Each row is followed by the group that its hidden value falls in (each part has its own value, ranges and names)
(in the rows, 128 means zero)
[130 176 141 133 133 139 126 157 131  57  98  85  96 116 164  67 115 141
 137 184 137 136 110 123 103 113 133  83 147 136 121  67 141 159 109 119
  84 120 115 142 118 134 137  93 140 114 188  96 101 185 179] : bf
[197 129 157 110 102 141 135 131 135 176 119 110  79 159 111  81 149 158
 102 182 177 179 158  94 122 129 126 141  96 126 107 150 188 125 123 191
 126 122 148 131 177 124 124 116 129 164 147 126 117 151 115] : bf
[106 149 129 102 112 155  93  84 143 140 153 128  54 158 149 101 152 122
  97  91 137  98 157 152  91 127 114 144 155 124 152 159 185 178 140 144
 201 132 125 118 173 129 146 106  51 172 157 134 129 189 176] : fc
[106 164 140  78 131 153 119 104  99 127 165 151 136 126 138  72 105 124
  97  43 111 116 103 145 123 185 114 119 138  96 128 157 115 124 141 156
 185 178 153 110  80 133 179 103 150 121 208 116 111 217 154] : bd
[123 140 120 147 115 142 152 110 152 172 176  85  66 126 102 147 156 104
 116 174 114 111 113 155 151 116 138 113 147 104 153 156 125 107 115 122
 133 173 138 128 132 172 142 161 120 106 108 105 157 134 136] : bs
[ 98  78 120 159 143 151 103 117 133 101 112 169 161 130 140 141 125 132
 137 103  51  90 150 178 128 147 115 101  98 107 147 104  70 184 139  68
 173 119 112 131  95 115 147  91 114 105  78 140 159 140 113] : bf
[136  53 132 137 117 118 118 124 132 174 116  93 110 146 126 120 142 142
 145  92   1 136  88  90 147 148 116 170 123 161 101 169 131 177 164  73
 111 161 112 189 104 167 129 123 149 129 105 166 150 100 103] : tl
[171 107 104 128 173 147 134 125  98 167 143 105 129 134 130 140 145 129
 155 204 145 116 126 159  95 105 140 188 105 111  69 123 163 203 117 105
 149 137 118 131 119  81 182 117 114 123 165 131 112 177 162] : fc
[143 172 143  98 154 122 123 124  95  96 120 126 106 162 115  97 123 117
 115 119 203 136  73  95 110 126 166 182 142 153  95 181 237 151 118 131
 126 154 120 103 166  79 125 158 103 169  65 153 122  95 114] : tl
[171 124 137 100 140 115 141 146 120  59  92 160 140 141 144  81 124 146
 174 166 189 156  89 112  96 126 119  86  84 107  99  63 147 128 110 196
 145  85 148 139 133 129 132  98 113 160 135 112 107 152 142] : bs
[125 175 137 117 151 127 141 145 112  90 161 142 107 144 117 115 173 122
 169 173  53 113  97  74 125 140 126 125 168 130  99 143 140 129 104  93
 143 144 126 197 143  84 118 133 100 127 187 131 135 151 126] : bd
[183 104 107 112 123 110 120 103 130 149 150 121 146 101 130 208 154 135
 137  33 104 146  98  70 171 118 139 122 193 101 116 126 146 147 133  72
 133 101 115 173 117 142 112 140  81 133 179 144 120 104 132] : tl
[110 158 113 133 156 164 150 117 127 145 134 131 117 121 186  98 129 133
 156 140 195 118 168 226  75  87  80 157 136 161 103 118 162 156 121 115
 128 105 122 111 146 104 161 125 102 144 121 109 149 179 184] : bf

[ 56 121 147 146 140 184  84  97  70 158 163 121  81 129 119 148  99  89
 132 118  46 117 128 169 165  87 122 141 166 137 124] : P
[111 169 139 110 126 117 139 114 134 111 151 141 164 134 137 123 204 121
 113 136  94 166 136  97 138 132 149 114 116 127 131] : K
[224 174 103  73   5  77 226 255 166  73 194 121 230 177 116  99 156 223
 133 137 148 255 140  76  93 241 255 126  83 144 107] : W
[219 135 113 101  99  72 188 177 192  94 101 135 201 129 104 116 148 184
 120 147 216 147 132  85  90 188 150 115  96 128 115] : W
[114 133 129 139 110 165  99 114 135 153 138 113 109 161 121 144  88 117
 131 128  80 105 127 141 134 132 151 136 142 132 120] : Z
[ 88 124 136 140 118 181  87 123  97 157 170 113  86 150 121 150  82 114
 136 122  64 122 126 162 144 121 150 143 153 138 121] : P
[191 160 121  95 106  82 185 157 178  90 120 137 198 145 129 115 183 171
 120 140 189 170 130  88 103 184 157 115  94 129 122] : W
[109 122 134 143 104 171  98 121 133 151 141 115 106 149 110 149  77 109
 133 130  85 101 128 148 138 136 152 140 143 133 115] : Z
[172 136 129 105  78 109 177 175 153 109 119 131 196 131 102 128 161 154
 123 147 134 143 133 100 122 167 181 131 119 130 104] : K
[193 144 122  98 108  82 187 174 170  91 122 141 193 121 120 112 161 174
 118 144 188 171 134  82 100 177 154 118  99 130 115] : W
[145 124 133 118  66 142 139 209 116 113 155 124 159 127  87 130 101 131
 125 148  89 146 136 110 125 162 195 134 134 135  97] : R
[183 120 122 116 136  88 175  99 192 113  64 139 184 109 116 126 146 156
 118 150 245 101 129  90 102 166 121 119 110 122 113] : W
[106 136 145 132 110 151  95 139 108 119 158 132 147 121 110 128 137 105
 119 139  68 130 136 116 138 122 159 123 138 130 116] : R
[125 148 130 127  98 146  98 139 141 134 158 121 124 163 128 133 119 119
 127 127  72 136 132 126 122 149 167 124 132 130 128] : R
[ 74 142 141 132 127 175  80 138  73 142 203 124  97 148 134 135 121 103
 128 111  35 159 130 153 154  95 138 133 140 140 132] : P
[ 88 126 141 134 119 174  98 155  76 138 187 119 107 138 117 140  84 110
 131 119  47 144 131 159 150 115 153 138 154 141 118] : P
[112 126 137 133 101 164 103 167 104 132 166 121 112 141 104 138  83 117
 129 131  57 135 132 140 135 137 171 135 146 136 110] : Z
[142 152 139 107 101 121 154 165 125 105 168 139 178 125 118 120 185 134
 119 138  74 177 136  98 134 143 169 120 118 132 116] : K
[ 88 122 140 140 107 185  91 113  93 154 165 119  94 139 118 149  83 104
 132 121  67 120 127 162 152 114 127 140 157 135 118] : P
[123 132 130 136  91 155 109 128 155 139 132 118 125 148 113 147  90 118
 128 138  82 105 130 131 125 144 148 132 140 131 115] : R
[ 86 143 148 127 133 164  88 144  93 124 198 133 136 130 125 127 135  92
 117 124  44 157 138 129 144 112 161 119 139 134 129] : Z
[128 163 137 119 131 119 126  79 153 122 128 136 171 141 140 131 192 116
 118 138  94 131 132 106 133 129 138 116 118 122 132] : R
[ 59 142 148 138 152 114  83 100  66 143 197 128  97 135 138 138 123  90
 122 108  37 153 130 156 160  88 121 128 148 139 135] : P
[162 132 134 105 129 108 173 140 148 105 111 142 200 103 109 119 163 148
 115 148 170 153 133  93 121 152 146 121 106 128 110] : W
[ 97 134 140 136 115 162  90 136 102 132 167 125 134 136 115 134 108 104
 124 130  51 135 133 132 137 118 156 127 139 133 119] : Z
[148 160 131 105 131 101 154  82 166 114 108 142 174 133 137 130 201 137
 115 140 140 140 131  99 117 143 129 114 111 123 126] : K
